Here is a tiny trained network, its code and every weight. The questions are about switching its units off for an input and a class, where a switched-off unit gives its printed mean instead of its output.

import numpy as np


def w(rows, s, z=0):
    codes = np.array(rows[::2]) - 128.0
    scale = np.full(codes.shape[1], s)
    scale[-1] = z or s
    return codes * scale


def norm(h):
    return h / np.sqrt((h * h).mean(-1, keepdims=True) + 1e-5)


def f(y):
    return y / 2 * (1 + np.tanh(0.7978845608 * (y + 0.044715 * y**3)))


def log_softmax(a):
    a = a - a.max(-1, keepdims=True)
    return a - np.log(np.exp(a).sum(-1, keepdims=True))


def net(x, mask):
    res = np.array(x, float).reshape(1, 6) / 4 @ E
    u = 0
    for l in range(2):
        y = f(norm(res) @ A[l][:, :-1].T + A[l][:, -1])
        res = res + np.where(mask[u : u + 10], y, B[l][:, -1]) @ B[l][:, :-1]
        u += 10
    return log_softmax(norm(res)[-1] @ U[:, :-1].T + U[:, -1])


A, B = {}, {}
E = w([
[128,133,129,124,131,128,127],'x0',
[128,128,129,129,128,127,128],'x1',
[89,202,148,242,97,99,124],'x2',
[127,131,129,125,127,126,127],'x3',
[68,118,103,117,146,144,251],'x4',
[31,97,128,162,198,191,62],'x5',
],0.017)
A[0] = w([
[197,138,136,134,115,108,149,199],'0.n0',
[116,129,128,157,107,131,105,78],'0.n1',
[184,125,138,156,126,143,142,97],'0.n2',
[188,168,125,113,90,108,151,175],'0.n3',
[130,153,131,128,120,111,146,32],'0.n4',
[58,119,124,125,152,136,219,1],'0.n5',
[112,200,132,218,113,117,140,217],'0.n6',
[120,129,117,136,150,143,88,141],'0.n7',
[145,133,125,117,149,106,146,157],'0.n8',
[151,152,122,125,120,126,252,94],'0.n9',
],0.036,0.0072)
B[0] = w([
[116,163,112,109,117,202,137,185],'0.n0',
[100,91,170,124,233,164,132,155],'0.n1',
[135,156,118,102,142,145,99,144],'0.n2',
[126,178,47,143,145,187,115,196],'0.n3',
[179,198,107,105,83,97,128,141],'0.n4',
[137,211,45,120,126,231,117,218],'0.n5',
[83,178,138,227,1,111,98,255],'0.n6',
[176,123,142,111,134,97,80,171],'0.n7',
[117,56,168,139,147,175,184,146],'0.n8',
[119,46,246,118,132,30,164,224],'0.n9',
],0.031,0.028)
A[1] = w([
[181,78,206,141,118,49,47,99],'1.n0',
[115,127,149,188,80,88,144,2],'1.n1',
[173,43,148,166,120,57,61,172],'1.n2',
[208,105,94,93,165,5,117,62],'1.n3',
[150,125,203,221,101,40,97,24],'1.n4',
[180,138,68,88,236,132,110,87],'1.n5',
[84,163,107,135,212,217,120,61],'1.n6',
[186,100,165,130,180,73,99,47],'1.n7',
[98,99,109,156,48,49,127,71],'1.n8',
[48,169,80,255,113,126,60,96],'1.n9',
],0.027,0.006)
B[1] = w([
[54,100,147,140,164,72,112,175],'1.n0',
[184,93,118,170,103,104,49,175],'1.n1',
[75,97,128,134,163,89,47,168],'1.n2',
[235,135,191,134,103,169,41,151],'1.n3',
[85,91,6,57,92,21,214,191],'1.n4',
[179,46,103,53,63,146,164,169],'1.n5',
[132,109,47,130,91,72,88,179],'1.n6',
[240,172,188,177,73,152,101,151],'1.n7',
[179,108,137,78,100,73,105,173],'1.n8',
[130,165,192,124,255,241,155,253],'1.n9',
],0.048,0.033)
U = w([
[181,111,29,76,83,164,104,203],'0',
[116,248,116,192,153,188,122,252],'1',
[170,75,172,124,115,60,15,20],'2',
[43,140,153,166,210,24,86,30],'3',
[139,77,179,91,148,127,201,106],'4',
[141,163,160,171,19,6,158,22],'5',
],0.022,0.0028)

Each question gives the input, the list of numbers given to net, and the class t.
The units are the neurons (one row each of A and B). Each row of codes is followed by its name. A weight is (code - 128) times the scale printed after its matrix; where a second scale follows, it is the last column's (A, B and U).
mask holds one flag per neuron, layer by layer. A switched-off neuron (its flag False) gives its mean, the last column of its row in B, instead of its output. The means were averaged over made-up inputs and are rounded, as every weight is.
A unit's drop is (log p(t) with every unit on - log p(t) with that unit switched off) / (log p(t) with every unit on - log p(t) with every unit switched off).
The circuit of an input: a set's keep is (log p(t) with only the set's units on - log p(t) with every unit switched off) / (log p(t) with every unit on - log p(t) with every unit switched off). Starting from the 12 units with the biggest drops (on a tie, the unit counted first), units are removed one at a time, each time the one whose removal leaves the highest keep (on an exact tie, the one counted first), for as long as the keep stays at least 0.8.
circuit, biggest first: the units of the circuit, biggest drop first
k most important neurons: the k neurons with the biggest drops, biggest first
top k neurons in layer l: the k neurons of layer l with the biggest drops, biggest first
drop of u: that unit's drop, to one decimal
input [-1,4,2,1,8,1], class 1: top neuron in layer 0 : [0.n5]
input [-1,-1,7,-6,2,-5], class 5: 2 most important neurons : [0.n9 0.n5]
input [6,-2,5,-1,-7,0], class 1: 2 most important neurons : [0.n9 1.n9]
input [-3,5,8,8,-1,7], class 3: 4 most important neurons : [0.n5 0.n3 1.n9 1.n4]
input [-6,-1,8,-1,3,0], class 5: top 4 neurons in layer 0 : [0.n6 0.n3 0.n0 0.n9]
input [2,-1,7,2,3,0], class 5: 2 most important neurons : [0.n6 0.n3]
input [-6,-7,-8,-3,4,-2], class 4: 2 most important neurons : [0.n9 0.n6]
input [5,-5,8,2,2,-6], class 5: 2 most important neurons : [0.n9 0.n5]
input [1,-7,-8,7,3,-1], class 4: top 2 neurons in layer 0 : [0.n6 0.n7]
input [-8,8,3,-7,-1,1], class 3: 2 most important neurons : [0.n5 0.n3]
input [6,-1,-2,8,7,-1], class 4: 3 most important neurons : [0.n9 0.n6 0.n5]
input [6,5,5,2,1,-2], class 5: 3 most important neurons : [0.n5 0.n9 1.n4]
input [-2,-3,0,0,-7,-6], class 0: 2 most important neurons : [0.n6 1.n6]
input [-2,-1,-2,0,8,-8], class 4: circuit, biggest first : [0.n9]
input [-6,-2,1,-6,-7,5], class 3: 2 most important neurons : [0.n5 0.n9]
input [8,6,0,-4,3,8], class 0: 3 most important neurons : [0.n6 1.n6 1.n5]
input [4,-7,-6,4,8,-6], class 4: drop of 0.n9 : 1.7
input [-7,0,3,-8,-8,4], class 3: drop of 0.n5 : 0.6
input [-3,1,8,-3,7,-1], class 5: drop of 1.n4 : 0.1
